Below is a small trained network, with its code and all its weights. Each question gives an input and a target symbol and asks what happens when units are switched off, that is, made to give their printed mean instead of their output.

import numpy as np


def w(rows, s, z=0):
    codes = np.array(rows[::2]) - 128.0
    scale = np.full(codes.shape[1], s)
    scale[-1] = z or s
    return codes * scale


def f(y):
    return y / 2 * (1 + np.tanh(0.7978845608 * (y + 0.044715 * y**3)))


def softmax(a):
    e = np.exp(a - a.max(-1, keepdims=True))
    return e / e.sum(-1, keepdims=True)


def log_softmax(a):
    a = a - a.max(-1, keepdims=True)
    return a - np.log(np.exp(a).sum(-1, keepdims=True))


def net(x, mask):
    ids = ['αβγζηθλμξπστφψ'.index(c) for c in x.split()]
    T = len(ids)
    res = E[ids] + P[:T]
    u = 0
    for l in range(2):
        q, k, v = (res @ M[l].T for M in (Q, K, V))
        z = softmax(np.where(np.tri(T) > 0, q @ k.T / 4**0.5, -1e9)) @ v
        res = res + np.where(mask[u], z, O[l][:, -1]) @ O[l][:, :-1]
        u += 1
        y = f(res @ A[l][:, :-1].T + A[l][:, -1])
        res = res + np.where(mask[u : u + 16], y, B[l][:, -1]) @ B[l][:, :-1]
        u += 16
    return log_softmax(res[-1] @ U[:, :-1].T + U[:, -1])


Q, K, V, O, A, B = {}, {}, {}, {}, {}, {}
E = w([
[181,195,172,165,97,194,127,153,171,142,175,186],'α',
[74,53,101,80,117,134,127,125,164,104,194,84],'β',
[159,164,146,186,123,34,163,157,106,82,124,184],'γ',
[26,68,55,148,156,81,116,83,80,88,120,196],'ζ',
[99,160,79,45,209,24,162,114,119,129,167,111],'η',
[148,68,76,82,166,148,71,95,101,155,95,167],'θ',
[133,146,52,90,134,118,150,145,138,40,90,167],'λ',
[164,138,67,167,97,120,80,14,132,117,47,59],'μ',
[61,112,57,200,68,217,133,165,121,49,156,148],'ξ',
[61,137,120,137,169,125,195,6,123,126,157,238],'π',
[216,166,89,90,121,99,215,167,149,193,152,87],'σ',
[82,68,142,153,135,120,57,145,152,166,199,202],'τ',
[31,119,69,146,118,98,178,167,127,201,151,141],'φ',
[75,201,109,99,131,129,119,99,200,121,205,50],'ψ',
],0.015)
P = w([
[113,149,160,133,136,175,164,162,149,111,67,113],'0',
[93,146,197,98,82,159,125,153,90,158,96,139],'1',
[156,164,112,172,168,113,111,151,181,93,121,64],'2',
[100,160,148,57,33,114,143,127,77,140,136,181],'3',
[171,130,67,193,159,83,118,98,255,89,170,90],'4',
[120,185,93,46,62,102,159,146,86,82,143,187],'5',
],0.0092)
Q[0] = w([
[100,126,144,75,81,103,177,92,116,115,147,141],'0.h1',
[142,122,111,94,46,128,76,62,113,138,190,167],'0.h1',
[103,166,147,108,1,97,126,144,83,119,113,132],'0.h1',
[162,163,49,150,88,78,140,134,189,55,189,173],'0.h1',
],0.0073)
K[0] = w([
[179,98,78,171,146,142,143,135,200,120,177,129],'0.h1',
[172,112,42,125,173,89,69,101,137,115,128,123],'0.h1',
[135,120,102,197,179,94,172,103,217,121,149,152],'0.h1',
[162,136,25,97,2,39,65,66,99,123,243,179],'0.h1',
],0.0061)
V[0] = w([
[93,168,194,101,193,88,149,14,191,58,197,108],'0.h1',
[113,72,147,189,42,166,251,177,166,163,91,116],'0.h1',
[172,33,145,228,136,238,125,26,65,55,112,121],'0.h1',
[79,213,123,222,3,97,115,57,119,30,134,130],'0.h1',
],0.0039)
O[0] = w([
[124,157,132,124,148,77,28,188,155,156,99,161,44],'0.h1',
[172,111,56,119,189,140,125,9,100,137,158,99,106],'0.h1',
[38,218,26,136,109,155,136,40,174,140,172,164,1],'0.h1',
[90,172,70,122,158,146,85,150,78,254,127,102,21],'0.h1',
],0.0071,0.00095)
A[0] = w([
[84,157,197,218,117,79,192,94,140,158,102,148,101],'0.n1',
[91,99,148,139,51,94,105,169,78,150,115,169,86],'0.n2',
[101,143,122,117,106,66,60,109,140,121,110,136,73],'0.n3',
[181,162,192,135,149,179,109,78,80,146,159,40,47],'0.n4',
[156,219,92,92,38,122,115,61,117,118,42,15,153],'0.n5',
[104,124,124,142,126,194,187,160,105,38,196,96,139],'0.n6',
[124,122,142,25,219,25,148,118,102,150,190,122,2],'0.n7',
[3,26,128,84,213,25,139,76,34,42,182,75,102],'0.n8',
[114,171,146,125,134,53,49,158,144,90,168,119,46],'0.n9',
[98,78,95,193,108,94,128,238,151,172,98,119,175],'0.n10',
[95,128,212,86,156,112,163,15,138,75,138,186,93],'0.n11',
[133,72,162,119,100,98,100,84,151,114,167,159,106],'0.n12',
[164,106,113,142,89,102,152,190,167,156,83,96,74],'0.n13',
[116,100,53,216,63,163,169,147,127,134,151,113,97],'0.n14',
[179,58,110,134,147,206,64,144,108,234,17,109,40],'0.n15',
[135,163,133,175,206,154,26,150,26,239,144,110,120],'0.n16',
],0.0052,0.0039)
B[0] = w([
[139,187,194,152,188,93,190,150,50,64,155,115,132],'0.n1',
[118,132,178,130,116,127,154,197,129,126,96,155,158],'0.n2',
[120,126,151,130,141,119,154,102,120,165,140,165,116],'0.n3',
[157,103,78,163,96,232,101,116,102,131,155,142,89],'0.n4',
[103,151,160,48,80,109,109,74,144,162,223,164,149],'0.n5',
[133,177,57,121,18,84,54,172,119,146,134,66,179],'0.n6',
[196,219,116,154,133,116,96,151,111,155,65,150,114],'0.n7',
[187,112,56,174,118,160,136,253,169,247,122,148,251],'0.n8',
[80,180,168,133,131,109,86,83,133,142,108,151,112],'0.n9',
[101,162,196,153,149,121,184,171,188,101,69,97,199],'0.n10',
[187,117,90,91,165,145,161,246,90,153,192,150,157],'0.n11',
[153,88,156,158,152,125,113,205,151,79,169,138,156],'0.n12',
[120,129,146,123,175,147,128,61,139,105,142,93,108],'0.n13',
[96,179,122,139,133,111,154,126,172,98,107,119,138],'0.n14',
[112,134,186,75,194,75,118,66,109,127,117,131,137],'0.n15',
[120,134,175,145,248,133,103,61,119,207,56,152,124],'0.n16',
],0.0058,0.0025)
Q[1] = w([
[168,103,128,216,204,131,116,90,196,85,136,57],'1.h1',
[178,142,77,206,234,137,131,80,207,79,119,84],'1.h1',
[106,100,133,151,113,132,103,127,133,111,99,84],'1.h1',
[104,150,204,115,124,170,118,129,3,168,108,96],'1.h1',
],0.012)
K[1] = w([
[85,163,150,54,73,161,130,164,10,175,101,141],'1.h1',
[80,119,180,67,37,111,117,164,31,170,144,151],'1.h1',
[145,132,175,118,118,173,150,136,115,122,102,135],'1.h1',
[113,125,138,151,196,181,157,110,149,113,79,68],'1.h1',
],0.011)
V[1] = w([
[196,224,120,55,88,139,107,93,175,70,81,26],'1.h1',
[77,45,27,53,131,124,93,116,114,97,40,93],'1.h1',
[168,91,158,37,125,234,109,105,123,150,87,254],'1.h1',
[146,208,85,111,167,85,182,158,45,57,92,169],'1.h1',
],0.0055)
O[1] = w([
[152,225,60,118,244,109,75,149,230,51,186,72,3],'1.h1',
[158,147,108,69,99,86,88,106,194,140,45,112,200],'1.h1',
[93,181,128,2,107,127,133,168,97,113,154,227,240],'1.h1',
[144,202,59,160,97,86,59,195,13,155,108,76,74],'1.h1',
],0.0077,0.0012)
A[1] = w([
[228,54,97,102,165,97,66,110,78,32,210,118,45],'1.n1',
[166,90,218,68,183,110,134,92,140,145,169,47,97],'1.n2',
[211,152,179,156,215,25,168,94,81,173,113,190,158],'1.n3',
[94,125,118,131,154,157,89,168,97,104,99,186,136],'1.n4',
[170,87,155,254,158,157,142,75,89,159,104,39,163],'1.n5',
[196,198,154,145,112,154,124,11,76,84,120,161,141],'1.n6',
[96,200,109,138,141,156,64,125,82,91,107,120,76],'1.n7',
[115,168,133,233,55,124,181,151,226,134,157,110,154],'1.n8',
[204,159,139,61,91,94,185,96,103,194,198,56,42],'1.n9',
[83,121,60,149,205,72,166,140,159,116,78,159,154],'1.n10',
[135,78,165,168,47,139,185,99,58,192,142,103,126],'1.n11',
[143,102,70,143,182,177,149,127,163,146,105,100,116],'1.n12',
[143,132,123,196,255,157,112,105,156,88,131,35,89],'1.n13',
[170,116,118,191,209,141,61,140,16,133,173,19,20],'1.n14',
[210,31,132,169,47,94,139,81,115,146,73,136,57],'1.n15',
[64,60,226,113,53,168,175,69,94,43,197,162,2],'1.n16',
],0.0065,0.0053)
B[1] = w([
[189,210,218,125,110,197,229,153,128,158,102,90,153],'1.n1',
[127,66,108,117,196,181,61,184,105,168,136,189,141],'1.n2',
[112,53,82,132,192,167,36,110,105,63,127,16,208],'1.n3',
[170,96,183,134,104,88,98,115,128,151,159,196,187],'1.n4',
[76,118,92,89,22,86,105,157,195,77,177,138,214],'1.n5',
[224,71,96,218,96,77,168,141,74,139,181,61,167],'1.n6',
[168,120,76,106,193,80,141,190,128,162,110,254,132],'1.n7',
[153,86,163,40,195,202,101,59,37,154,54,118,254],'1.n8',
[80,96,45,229,216,132,203,119,241,99,29,254,128],'1.n9',
[120,144,183,51,56,150,96,129,33,209,138,107,211],'1.n10',
[104,128,106,126,178,158,122,153,228,164,156,119,237],'1.n11',
[130,122,141,161,45,123,107,99,84,167,172,126,162],'1.n12',
[107,126,187,221,45,74,176,91,214,155,118,223,183],'1.n13',
[110,170,159,84,156,252,143,69,132,34,3,164,185],'1.n14',
[66,207,197,96,147,144,174,190,130,172,130,67,202],'1.n15',
[194,172,23,201,221,68,133,106,222,52,50,125,183],'1.n16',
],0.0057,0.0048)
U = w([
[227,185,174,174,70,211,162,177,108,163,157,146,178],'α',
[134,29,106,119,54,150,119,200,159,121,191,34,168],'β',
[130,116,189,180,100,70,114,179,62,60,76,94,209],'γ',
[136,64,78,206,67,102,115,177,46,228,121,212,22],'ζ',
[183,166,65,120,170,102,73,215,119,187,96,107,48],'η',
[183,9,161,27,130,175,88,49,74,149,62,144,189],'θ',
[138,146,116,67,27,57,170,169,108,77,111,190,199],'λ',
[129,127,73,184,57,80,118,47,106,172,146,138,105],'μ',
[45,137,63,179,72,224,82,126,87,87,70,150,37],'ξ',
[104,111,90,130,169,166,177,134,33,118,253,152,251],'π',
[148,110,83,164,160,132,205,180,166,143,66,174,30],'σ',
[68,93,200,204,118,83,67,168,177,120,151,210,92],'τ',
[54,176,182,119,83,124,208,148,83,201,86,90,119],'φ',
[37,218,141,93,158,144,88,96,181,149,165,130,9],'ψ',
],0.0048,0.0026)

Each question gives the input, a string of symbols that net reads in full, and the target symbol t.
The units are the heads (4 rows each of Q, K, V and O) and the neurons (one row each of A and B). Each row of codes is followed by its name. A weight is (code - 128) times the scale printed after its matrix; where a second scale follows, it is the last column's (O, A, B and U).
mask holds one flag per unit, layer by layer, with each layer's heads first. A switched-off unit (its flag False) gives its mean, the last column of its rows in O or B, instead of its output. The means were averaged over made-up inputs and are rounded, as every weight is.
A unit's drop is (log p(t) with every unit on - log p(t) with that unit switched off) / (log p(t) with every unit on - log p(t) with every unit switched off).
The circuit of an input: a set's keep is (log p(t) with only the set's units on - log p(t) with every unit switched off) / (log p(t) with every unit on - log p(t) with every unit switched off). Starting from the 12 units with the biggest drops (on a tie, the unit counted first), units are removed one at a time, each time the one whose removal leaves the highest keep (on an exact tie, the one counted first), for as long as the keep stays at least 0.8.
circuit, biggest first: the units of the circuit, biggest drop first
most important unit: the unit with the biggest drop
k most important neurons: the k neurons with the biggest drops, biggest first
top k neurons in layer l: the k neurons of layer l with the biggest drops, biggest first
input φ α τ β, target σ: circuit, biggest first	(1.h1, 1.n16)
input μ θ γ θ, target ξ: circuit, biggest first	(1.h1, 0.n5, 1.n14, 0.n1)
input α β α, target θ: circuit, biggest first	(1.h1, 1.n8)
input α θ γ ξ, target ξ: circuit, biggest first	(1.h1, 1.n14, 0.n1)
input β α ζ, target π: circuit, biggest first	(1.h1)
input α α γ β π τ, target ζ: circuit, biggest first	(1.h1, 0.n11)
input θ α φ, target π: circuit, biggest first	(1.h1, 0.h1)
input γ τ α, target σ: circuit, biggest first	(1.h1, 1.n16, 1.n11)
input τ α μ, target π: circuit, biggest first	(1.h1, 0.n5)
input θ ζ θ β γ, target θ: circuit, biggest first	(1.n8, 1.h1, 1.n3)
input α θ θ α θ θ, target λ: circuit, biggest first	(0.h1, 1.n8, 1.h1)
input λ β γ η, target ξ: circuit, biggest first	(1.h1, 1.n14, 0.n1, 1.n9)
input θ β α, target θ: circuit, biggest first	(1.n8, 1.h1)
input β γ θ, target ξ: circuit, biggest first	(1.h1, 1.n14, 0.n1)
input γ θ φ, target φ: 2 most important neurons	(0.n10, 1.n10)
input α λ β α π μ, target μ: most important unit	1.n6
input α σ θ, target α: circuit, biggest first	(1.n1, 1.h1, 0.h1, 1.n13)
input α ξ γ θ γ, target λ: 2 most important neurons	(0.n14, 0.n16)
input λ λ ζ, target ζ: 2 most important neurons	(0.n8, 1.n10)
input τ λ σ θ, target α: most important neuron	(1.n1)
input φ σ β, target α: 2 most important neurons	(1.n1, 1.n13)
input η α α φ α, target β: top 2 neurons in layer 1	(1.n5, 1.n11)
input θ θ θ α α μ, target μ: 2 most important neurons	(0.n5, 1.n6)
input θ α η θ γ α, target ξ: 3 most important neurons	(1.n14, 0.n1, 1.n5)
input μ α γ ζ α, target φ: 2 most important neurons	(1.n15, 0.n8)
input ψ α τ λ, target σ: top 2 neurons in layer 1	(1.n16, 1.n11)
input θ γ φ τ, target β: top neuron in layer 0	(0.n10)
input π β θ π ζ β, target φ: 2 most important neurons	(1.n15, 0.n8)
input θ θ α ξ ξ θ, target μ: top 2 neurons in layer 0	(0.n6, 0.n14)
input π α τ π ξ, target ζ: top 2 neurons in layer 0	(0.n11, 0.n1)
